Below is a small trained network, with its code and all its weights. Each question gives an input and a class and asks what happens when units are switched off, that is, made to give their printed mean instead of their output.

import numpy as np


def w(rows, s, z=0):
    codes = np.array(rows[::2]) - 128.0
    scale = np.full(codes.shape[1], s)
    scale[-1] = z or s
    return codes * scale


def norm(h):
    return h / np.sqrt((h * h).mean(-1, keepdims=True) + 1e-5)


def f(y):
    return y / 2 * (1 + np.tanh(0.7978845608 * (y + 0.044715 * y**3)))


def log_softmax(a):
    a = a - a.max(-1, keepdims=True)
    return a - np.log(np.exp(a).sum(-1, keepdims=True))


def net(x, mask):
    res = np.array(x, float).reshape(1, 8) / 4 @ E
    u = 0
    for l in range(2):
        y = f(norm(res) @ A[l][:, :-1].T + A[l][:, -1])
        res = res + np.where(mask[u : u + 6], y, B[l][:, -1]) @ B[l][:, :-1]
        u += 6
    return log_softmax(norm(res)[-1] @ U[:, :-1].T + U[:, -1])


A, B = {}, {}
E = w([
[162,120,71,118,200,229,220,122,37,129,194,249],'x0',
[126,131,137,132,132,120,133,127,127,127,121,135],'x1',
[127,132,124,130,128,130,125,126,127,126,127,125],'x2',
[130,132,128,130,128,128,132,133,130,131,131,128],'x3',
[213,117,209,176,223,195,99,34,255,135,168,122],'x4',
[166,119,159,182,89,172,120,205,130,19,98,145],'x5',
[135,125,121,123,122,131,127,127,130,128,131,119],'x6',
[64,142,152,11,184,151,227,146,193,43,142,62],'x7',
],0.0037)
A[0] = w([
[168,135,121,181,113,136,77,137,94,195,102,151,3],'L0N1',
[184,154,107,177,108,127,70,128,90,185,88,153,55],'L0N2',
[152,133,184,167,76,187,107,189,119,51,109,161,45],'L0N3',
[171,155,121,186,114,127,72,136,92,197,104,155,53],'L0N4',
[83,141,125,74,143,93,122,56,116,254,165,129,63],'L0N5',
[154,121,180,171,84,164,116,195,130,42,124,155,52],'L0N6',
],0.0049,0.0038)
B[0] = w([
[78,89,138,114,126,108,145,110,154,70,179,122,153],'L0N1',
[53,81,150,130,103,97,179,97,159,83,211,133,192],'L0N2',
[177,118,3,167,224,38,173,95,145,115,107,66,184],'L0N3',
[51,69,132,120,87,119,165,94,170,65,194,138,191],'L0N4',
[224,101,12,219,204,75,174,173,144,16,57,68,251],'L0N5',
[143,115,46,125,192,68,161,87,134,163,115,82,189],'L0N6',
],0.0057,0.0021)
A[1] = w([
[183,139,171,117,179,179,134,55,179,137,124,129,54],'L1N1',
[200,95,212,181,169,162,102,19,201,110,142,136,118],'L1N2',
[157,103,73,132,183,238,169,150,52,175,208,226,98],'L1N3',
[53,124,72,94,41,68,148,186,33,121,73,149,151],'L1N4',
[68,182,154,2,185,159,216,153,182,44,117,68,4],'L1N5',
[87,119,170,146,87,66,26,163,189,178,93,25,70],'L1N6',
],0.0041,0.0016)
B[1] = w([
[111,134,93,131,81,103,116,192,88,156,111,114,190],'L1N1',
[72,148,103,94,128,151,105,229,83,183,147,104,255],'L1N2',
[131,167,202,82,66,80,118,78,166,74,33,93,217],'L1N3',
[158,140,170,141,204,208,71,161,203,199,172,90,220],'L1N4',
[116,43,99,254,54,68,69,73,101,142,194,197,237],'L1N5',
[175,162,140,66,141,185,233,59,48,71,89,236,216],'L1N6',
],0.0063,0.0045)
U = w([
[55,20,133,204,59,82,110,74,135,108,240,174,177],'0',
[202,121,2,175,223,69,163,136,137,98,75,64,255],'1',
[151,201,219,35,86,149,165,59,98,79,21,171,15],'2',
[102,166,158,104,163,220,59,249,131,241,176,91,65],'3',
],0.0087,0.00093)

Each question gives the input, the list of numbers given to net, and the class t.
The units are the neurons (one row each of A and B). Each row of codes is followed by its name. A weight is (code - 128) times the scale printed after its matrix; where a second scale follows, it is the last column's (A, B and U).
mask holds one flag per neuron, layer by layer. A switched-off neuron (its flag False) gives its mean, the last column of its row in B, instead of its output. The means were averaged over made-up inputs and are rounded, as every weight is.
A unit's drop is (log p(t) with every unit on - log p(t) with that unit switched off) / (log p(t) with every unit on - log p(t) with every unit switched off).
The circuit of an input: a set's keep is (log p(t) with only the set's units on - log p(t) with every unit switched off) / (log p(t) with every unit on - log p(t) with every unit switched off). Starting from all 12 units, units are removed one at a time, each time the one whose removal leaves the highest keep (on an exact tie, the one counted first), for as long as the keep stays at least 0.8.
circuit, biggest first: the units of the circuit, biggest drop first
most important unit: the unit with the biggest drop
k most important neurons: the k neurons with the biggest drops, biggest first
top k neurons in layer l: the k neurons of layer l with the biggest drops, biggest first
input [7,3,-8,3,-4,1,-4,0], class 2: most important unit -> L1N3
input [-5,-3,6,2,4,0,3,3], class 2: 2 most important neurons -> (L1N6, L1N4)
input [6,-3,-3,-1,7,-2,8,-6], class 3: top 4 neurons in layer 1 -> (L1N2, L1N5, L1N6, L1N1)
input [-7,-3,-8,0,-1,-4,-2,8], class 0: 2 most important neurons -> (L1N5, L1N3)
input [-2,-8,-1,-1,-4,1,-8,4], class 0: top 2 neurons in layer 1 -> (L1N5, L1N2)
input [-8,-6,-4,2,5,-1,-5,-5], class 2: 2 most important neurons -> (L1N6, L1N5)
input [-8,-5,5,-8,-8,1,-1,-4], class 2: top 3 neurons in layer 1 -> (L1N6, L1N2, L1N5)
input [-3,-3,-8,-8,7,-1,5,8], class 0: 2 most important neurons -> (L1N5, L1N4)
input [4,3,8,-3,2,-3,-2,4], class 0: 2 most important neurons -> (L1N5, L1N6)
input [4,4,-4,1,1,-4,0,-3], class 1: 2 most important neurons -> (L0N5, L1N5)
input [4,-6,-2,-7,4,-7,-7,7], class 0: 3 most important neurons -> (L1N5, L0N3, L0N6)
input [-5,-2,6,2,-7,0,-8,-5], class 3: top 3 neurons in layer 1 -> (L1N4, L1N5, L1N3)
input [7,7,7,-8,-3,8,-6,-3], class 1: 2 most important neurons -> (L0N3, L0N6)
input [7,-6,8,-7,-1,-1,-7,3], class 2: circuit, biggest first -> (L1N3)
input [1,0,3,-4,4,-2,-5,-3], class 3: top 2 neurons in layer 1 -> (L1N2, L1N5)
input [-6,-3,-8,1,1,6,-5,-1], class 1: 3 most important neurons -> (L0N3, L0N6, L1N3)
input [7,-3,-5,-2,-6,-1,-6,3], class 2: 2 most important neurons -> (L1N3, L1N2)
input [-4,-2,-1,4,0,5,3,-3], class 1: 2 most important neurons -> (L0N3, L1N5)
input [7,-1,-4,1,1,-6,6,-2], class 2: top 2 neurons in layer 1 -> (L1N3, L1N5)
input [-6,6,-7,5,-1,-3,-3,4], class 2: most important neuron -> (L1N6)
input [3,5,3,0,-5,4,8,-2], class 3: top 2 neurons in layer 1 -> (L1N4, L1N6)
input [-5,-5,0,7,7,2,-4,3], class 3: 2 most important neurons -> (L1N2, L1N3)
input [5,2,1,-5,8,0,7,-1], class 3: top 2 neurons in layer 1 -> (L1N2, L1N6)
input [-2,7,-1,6,5,-2,-8,-4], class 3: 2 most important neurons -> (L1N2, L1N5)
input [3,-1,-6,-1,8,0,5,6], class 3: top 2 neurons in layer 1 -> (L1N2, L1N1)
input [-2,0,4,-5,-4,1,8,4], class 0: top 2 neurons in layer 1 -> (L1N5, L1N2)
input [-3,8,8,5,-8,-1,8,1], class 3: circuit, biggest first -> (L1N4)
